Group and class of each row
[  2  25  -5 -14  -3 -15  10   1   0   3   3   5 -10   9  -3  -6   3   3
   8   8 -11 -17  -3   4   2  -3   1   0   8  -6   1  -8  -5   2   3   4
   3  -1  -2  -1 -19  28  -2  -2   1  -2 -20   1   4   0  -3   6  -5  -4
 -12   1  -7   3 -18  -5  -7  -3   8  -3   1   0   4] : <49> q79
[  0  14   9  15 -18   1   1   8   3   2   6   9   2  11  -4   5  -9   0
  23   4  -4 -15   8   5   4  -4   0  -3 -11 -19  -5   0  -1   2   1  21
  -2 -10  -1   2 -13 -26  14  -4   4   2  -4   2  -2  -9   4   4   1  -4
   5  -2  -3  25  22 -12  -4  -4   1  -6  13   4   6] : <43> q39
[ -9   9   0 -14  -9   4   0   7   6  -2 -13  -9  -1  -1   2   4 -10   2
 -12  -1 -13  -6  -9   6   8  -3 -17  -1  -1  11  -5   5   7  -1  -9 -12
 -13  10  11   2   3  32  -2  -9 -13   1 -18   0   3  -5  -9  -3   8  -7
  -3  -3   0  -3  -2 -10   7  -4  14   4  -3 -12  -1] : <41> Q673
[ -4  10   0  -4  -2  -8   0  -8  -3   0  -6   4  -5   4  -1   2   7   5
   8  13  -5 -14   3  -8   8   0  -7   1  11  -1   5  -2  -8  18  -2  -4
   3  -4  -4   3  -6   6   1  -5  -3  -2  -9   2   1  -2  -5   4  -7   1
  -4   3  -3 -11  -1   5  -4  -2   6  -9   1  -4   6] : <49> q79
[  2  18   8   5  -9  -3  -1  13   8  -3  -3  10   1   6  -7   2 -17   3
   2   3  -7 -15   0  15  -4  -6  -5  -6  -4 -10   2  -3   2  -3  -3   5
  -9  -1   9   0 -10   3   4  -2  -3   3 -11   7   4 -11   2   4  -1 -10
   3  -1  -3  17   8 -12  -8   0   8  -4   6  -1   7] : <43> q739
[  3   5   0 -11  10  12   0  10   4  -5  -5 -11   2  -1   1  -3 -13   2
 -13   1  -8   2 -10   8  -4   0   2  -1  -4  13  -3   3   9  -2 -17   0
  -9   5   9   0  11  27  -4  -3  -7  10 -14  -3   2  -2  -4  -4   6  -3
  -1  -3  -3   7  -4  -9  -4  -6   1  16  -3 -12   9] : <41> q227
[ 12  19  -6 -19 -12 -18  -2  10  -8   9   0   8  -1   6   0  -5  -7   6
  -7   9 -20  -5   1   6  11  -1  -2  -1  -5  -5  -7   0  -7  11  10  11
  -1  -3   3  -3 -17  42 -12  -3   7  -4 -23 -18   3  -6  -3   5   2 -19
  -2   2 -10   1 -26  -9  -6  -5  -4  11  -8  -7  -2] : <49> Q453
[ -4   4   3 -17  18  15  -1   4   6  -2 -29 -14  -2  -1  -1  -1 -17   7
 -26   8 -24   2 -16  14  -9   3   2  -3   0  22   1   2  22  -1 -23 -21
 -15   8   6  -1  14  34   1   2 -19   7 -23   8   1  -8  -1  -3   4  -1
  -6  25   0  16   7 -15 -20  -9  12  11   8 -10  26] : <41> q227
[  1   5  -8 -19  11 -10   1  -1 -10   2  -6   3  -2  -5   5  -3   9   0
 -11  -1  -8   0  -5  -4  10  -2  -5   2   6  10  11   0   0  -1  -3  -7
   1   4   2   2  -4  42 -17  -3   2  -7  -9  -5   7   3  -8   3   6  -2
  -4   0  -1 -14 -17  -2   1  -1   4   7 -12  -9  -6] : <49> Q453
[  0  14   2  15   3   7  -3  -1  11   4  -7  12   4   8   3  -5 -16   6
  12  13 -16 -12 -12  -1   6  -8  -2   7 -15  -4  -3   1   0  -5 -17   9
 -26  -5   4  -5  -7  -2   8  -2   3   0 -13  13   1 -11   3   0  -5   4
   2   3   1  23  28 -24  -8   0   8  -3  10   7  34] : <43> q982
[  2  14   8   7   4  11  -1  10  12  -1   2   1  -1   8  -4  -1 -27   1
   1   4 -10  -8 -11  18 -12  -6  -2   1  -5   0  -5   2   4   1 -11   2
 -16   1   4  -2   0  -2   7   1  -6  11 -11  11  -1 -10   4  -3   0  -4
   5   2  -3  29  12 -27  -8   1  10   2  14   1  14] : <43> q739
[  7  15  -3 -20 -19 -12   0  11  -9   3   3   7  -7  13   1  -6   3  10
   0   7 -13 -12  10  -1  17   5  13  -1   0  -3   6  -3  -6   3  11   5
   7  -7   0   4 -14  38  -3   2  -3   1 -23 -21   4  -5  -7   7 -10 -18
  -6   4 -12 -11 -27   7  -6  -5 -16  -3  -7  -4  -5] : <49> q79
[ -2   1   5   2  18   8  -1  -5  14   3   0  -5   3   0   1  -1 -10   0
  -1   5  -6  -1 -13   4  11  -6  -2   7  -5   8  -8   2   8  -6 -16  12
 -13   2   8  -4   4  11   0  -5   3  -4  -4   9   0  -2  -5  -4   9   2
   6   0   4  13  10 -23   1   0  11  12  -1  -3  10] : <41> q229
[ -3  17  -5 -12  -1 -12  -1  -3  -1   5  -7  -7  -5   5   1  -2  15   3
   7  13  -9 -11   0  -9  12  -2   3  -1   4  -4   2  -8  -5   2   5   1
   2  -1   2   5 -17  25  -5  -9   0  -3 -11  -4   5   0  -9   4  -1  -3
  -5  -1  -4  -9 -17  -1  -2  -2   4  -5  -6  -3  -4] : <49> Q453
[ -2   7   3  -7   0   5  -5  16  -6   2  -5  -5   3   7   0   3 -28   7
 -23   1 -19   0  -4   7   3   5   1  -2  -5  11  -1   6   9  -3  -7 -11
 -10   5   5  -3   6  34  -4  -1  -7   4 -14 -10   1 -10   2   1   4 -21
   1   0  -4   2   5 -15  -9  -5  -3  10  -3 -11  14] : <41> Q673
[  1   7   2   7  -2   5  -2   9   7   3   0   2  -5   2  -4  -2 -14   4
  -5   2 -10  -3  -5   6  -4  -5   3  -1 -11   1  -5   4   2   5  -5   6
 -12  -3   8  -2   1   2   7  -3  -9   4  -9  -2   1 -10   0  -2   3  -6
   5   3  -5  16  19 -22  -7  -3  -1   3  10   2  13] : <43> q739
